Below is a small trained network, with its code and all its weights. Each question gives an input and a target symbol and asks what happens when units are switched off, that is, made to give their printed mean instead of their output.

import numpy as np


def w(rows, s, z=0):
    codes = np.array(rows[::2]) - 128.0
    scale = np.full(codes.shape[1], s)
    scale[-1] = z or s
    return codes * scale


def norm(h):
    return h / np.sqrt((h * h).mean(-1, keepdims=True) + 1e-5)


def f(y):
    return y / 2 * (1 + np.tanh(0.7978845608 * (y + 0.044715 * y**3)))


def softmax(a):
    e = np.exp(a - a.max(-1, keepdims=True))
    return e / e.sum(-1, keepdims=True)


def log_softmax(a):
    a = a - a.max(-1, keepdims=True)
    return a - np.log(np.exp(a).sum(-1, keepdims=True))


def net(x, mask):
    ids = ['αβγδεζηθλμξστφψω'.index(c) for c in x.split()]
    T = len(ids)
    res = E[ids] + P[:T]
    u = 0
    for l in range(3):
        q, k, v = (norm(res) @ M[l].T for M in (Q, K, V))
        z = softmax(np.where(np.tri(T) > 0, q @ k.T / 2**0.5, -1e9)) @ v
        res = res + np.where(mask[u], z, O[l][:, -1]) @ O[l][:, :-1]
        u += 1
        y = f(norm(res) @ A[l][:, :-1].T + A[l][:, -1])
        res = res + np.where(mask[u : u + 4], y, B[l][:, -1]) @ B[l][:, :-1]
        u += 4
    return log_softmax(norm(res)[-1] @ U[:, :-1].T + U[:, -1])


Q, K, V, O, A, B = {}, {}, {}, {}, {}, {}
E = w([
[145,94,136],'α',
[142,94,140],'β',
[145,93,134],'γ',
[141,95,135],'δ',
[145,93,135],'ε',
[179,6,226],'ζ',
[14,10,232],'η',
[137,93,138],'θ',
[143,93,135],'λ',
[139,93,133],'μ',
[40,198,169],'ξ',
[145,159,255],'σ',
[119,123,99],'τ',
[216,155,171],'φ',
[168,184,65],'ψ',
[5,112,47],'ω',
],0.0085)
P = w([
[8,210,206],'0',
[33,203,146],'1',
[47,193,129],'2',
[82,166,149],'3',
[89,147,158],'4',
[96,143,165],'5',
[93,144,166],'6',
[82,139,169],'7',
],0.0014)
Q[0] = w([
[89,254,83],'0.h0',
[154,18,120],'0.h0',
],0.0068)
K[0] = w([
[94,25,245],'0.h0',
[169,192,3],'0.h0',
],0.0048)
V[0] = w([
[250,9,75],'0.h0',
[37,46,131],'0.h0',
],0.0019)
O[0] = w([
[114,171,3,64],'0.h0',
[210,112,99,254],'0.h0',
],0.0018,0.00067)
A[0] = w([
[76,140,254,136],'0.n0',
[124,134,162,3],'0.n1',
[147,107,187,61],'0.n2',
[116,69,190,175],'0.n3',
],0.004,0.0035)
B[0] = w([
[151,166,44,197],'0.n0',
[48,5,167,55],'0.n1',
[120,42,135,106],'0.n2',
[183,108,90,254],'0.n3',
],0.0034,0.0019)
Q[1] = w([
[38,115,254],'1.h0',
[142,107,168],'1.h0',
],0.0065)
K[1] = w([
[86,2,250],'1.h0',
[58,94,92],'1.h0',
],0.005)
V[1] = w([
[36,45,95],'1.h0',
[120,212,1],'1.h0',
],0.0036)
O[1] = w([
[53,3,179,79],'1.h0',
[178,98,4,251],'1.h0',
],0.0045,0.0012)
A[1] = w([
[16,175,192,2],'1.n0',
[165,128,227,119],'1.n1',
[3,138,112,246],'1.n2',
[43,62,109,174],'1.n3',
],0.005,0.002)
B[1] = w([
[156,229,2,82],'1.n0',
[89,131,136,182],'1.n1',
[78,56,85,254],'1.n2',
[161,96,157,188],'1.n3',
],0.0061,0.00095)
Q[2] = w([
[103,62,3],'2.h0',
[141,75,65],'2.h0',
],0.0037)
K[2] = w([
[146,194,1],'2.h0',
[213,146,95],'2.h0',
],0.0047)
V[2] = w([
[252,89,214],'2.h0',
[230,218,21],'2.h0',
],0.0017)
O[2] = w([
[118,177,169,252],'2.h0',
[139,146,254,130],'2.h0',
],0.0049,0.00043)
A[2] = w([
[96,76,68,135],'2.n0',
[229,97,90,157],'2.n1',
[3,209,200,5],'2.n2',
[62,188,26,129],'2.n3',
],0.004,0.0016)
B[2] = w([
[212,128,134,175],'2.n0',
[89,183,86,252],'2.n1',
[37,95,3,87],'2.n2',
[198,122,198,184],'2.n3',
],0.0057,0.0014)
U = w([
[114,114,141,2],'α',
[96,98,227,37],'β',
[87,137,169,2],'γ',
[155,27,250,154],'δ',
[20,2,186,78],'ε',
[250,237,14,254],'ζ',
[47,163,170,2],'η',
[120,36,191,41],'θ',
[4,55,3,168],'λ',
[214,239,231,153],'μ',
[201,75,198,58],'ξ',
[36,132,216,57],'σ',
[97,246,240,101],'τ',
[221,40,108,108],'φ',
[14,233,9,241],'ψ',
[236,52,13,253],'ω',
],0.0076,0.0066)

Each question gives the input, a string of symbols that net reads in full, and the target symbol t.
The units are the heads (2 rows each of Q, K, V and O) and the neurons (one row each of A and B). Each row of codes is followed by its name. A weight is (code - 128) times the scale printed after its matrix; where a second scale follows, it is the last column's (O, A, B and U).
mask holds one flag per unit, layer by layer, with each layer's heads first. A switched-off unit (its flag False) gives its mean, the last column of its rows in O or B, instead of its output. The means were averaged over made-up inputs and are rounded, as every weight is.
A unit's drop is (log p(t) with every unit on - log p(t) with that unit switched off) / (log p(t) with every unit on - log p(t) with every unit switched off).
The circuit of an input: a set's keep is (log p(t) with only the set's units on - log p(t) with every unit switched off) / (log p(t) with every unit on - log p(t) with every unit switched off). Starting from the 12 units with the biggest drops (on a tie, the unit counted first), units are removed one at a time, each time the one whose removal leaves the highest keep (on an exact tie, the one counted first), for as long as the keep stays at least 0.8.
units of the circuit, in order: the units of the circuit, biggest drop first
most important unit: the unit with the biggest drop
k most important neurons: the k neurons with the biggest drops, biggest first
top k neurons in layer l: the k neurons of layer l with the biggest drops, biggest first
input ξ ξ μ μ α, target δ: units of the circuit, in order : [1.h0]
input α δ θ ψ μ ε φ λ, target μ: units of the circuit, in order : [1.n2; 1.h0]
input ζ σ μ, target ψ: 2 most important neurons : [2.n2; 1.n2]
input τ η μ μ ψ α, target ζ: units of the circuit, in order : [1.n2; 2.n1]
input τ ψ τ ε, target ζ: units of the circuit, in order : [2.n1; 1.n2]
input ψ φ φ μ δ, target μ: units of the circuit, in order : [2.h0; 1.h0]
input τ ε φ θ, target μ: units of the circuit, in order : [1.n2; 2.h0]
input θ ψ ζ ψ μ λ, target ζ: units of the circuit, in order : [2.n1; 1.n2]
input γ ξ φ μ, target μ: 3 most important neurons : [1.n2; 0.n3; 2.n2]
input ψ φ γ μ, target μ: units of the circuit, in order : [2.h0; 1.n2]
input λ μ β, target δ: 2 most important neurons : [0.n0; 1.n0]
input ε τ ε ψ ε μ, target ζ: 4 most important neurons : [0.n3; 1.n2; 2.n1; 2.n3]
input φ β α, target μ: 2 most important neurons : [0.n3; 0.n0]
input ε ψ τ η ψ θ δ, target ζ: most important unit : 0.n3
input δ μ μ ε, target δ: 4 most important neurons : [0.n0; 1.n0; 1.n2; 0.n2]
input φ ψ β ζ ε φ α, target μ: units of the circuit, in order : [2.h0; 1.h0]
input ε ξ φ γ, target μ: units of the circuit, in order : [1.n2; 1.h0]
input ξ ε τ ψ ψ γ, target ζ: 2 most important neurons : [2.n1; 1.n2]
input μ β μ, target δ: 4 most important neurons : [0.n0; 1.n0; 1.n2; 0.n3]
input ψ ζ μ, target ζ: most important neuron : [0.n3]
input λ σ ψ ξ θ, target ζ: 3 most important neurons : [0.n3; 0.n0; 2.n1]
input φ ζ τ ψ φ α, target ζ: units of the circuit, in order : [1.h0; 2.n1]
input δ ξ ψ ξ δ ψ δ, target ζ: 2 most important neurons : [2.n1; 0.n3]
input μ β τ, target ω: top 2 neurons in layer 2 : [2.n0; 2.n3]
input ε ψ ξ β, target ζ: top 2 neurons in layer 1 : [1.n2; 1.n3]
input θ ξ ε ψ ξ β φ θ, target μ: top 3 neurons in layer 2 : [2.n2; 2.n1; 2.n0]
input ε ψ λ, target ζ: most important neuron : [2.n1]
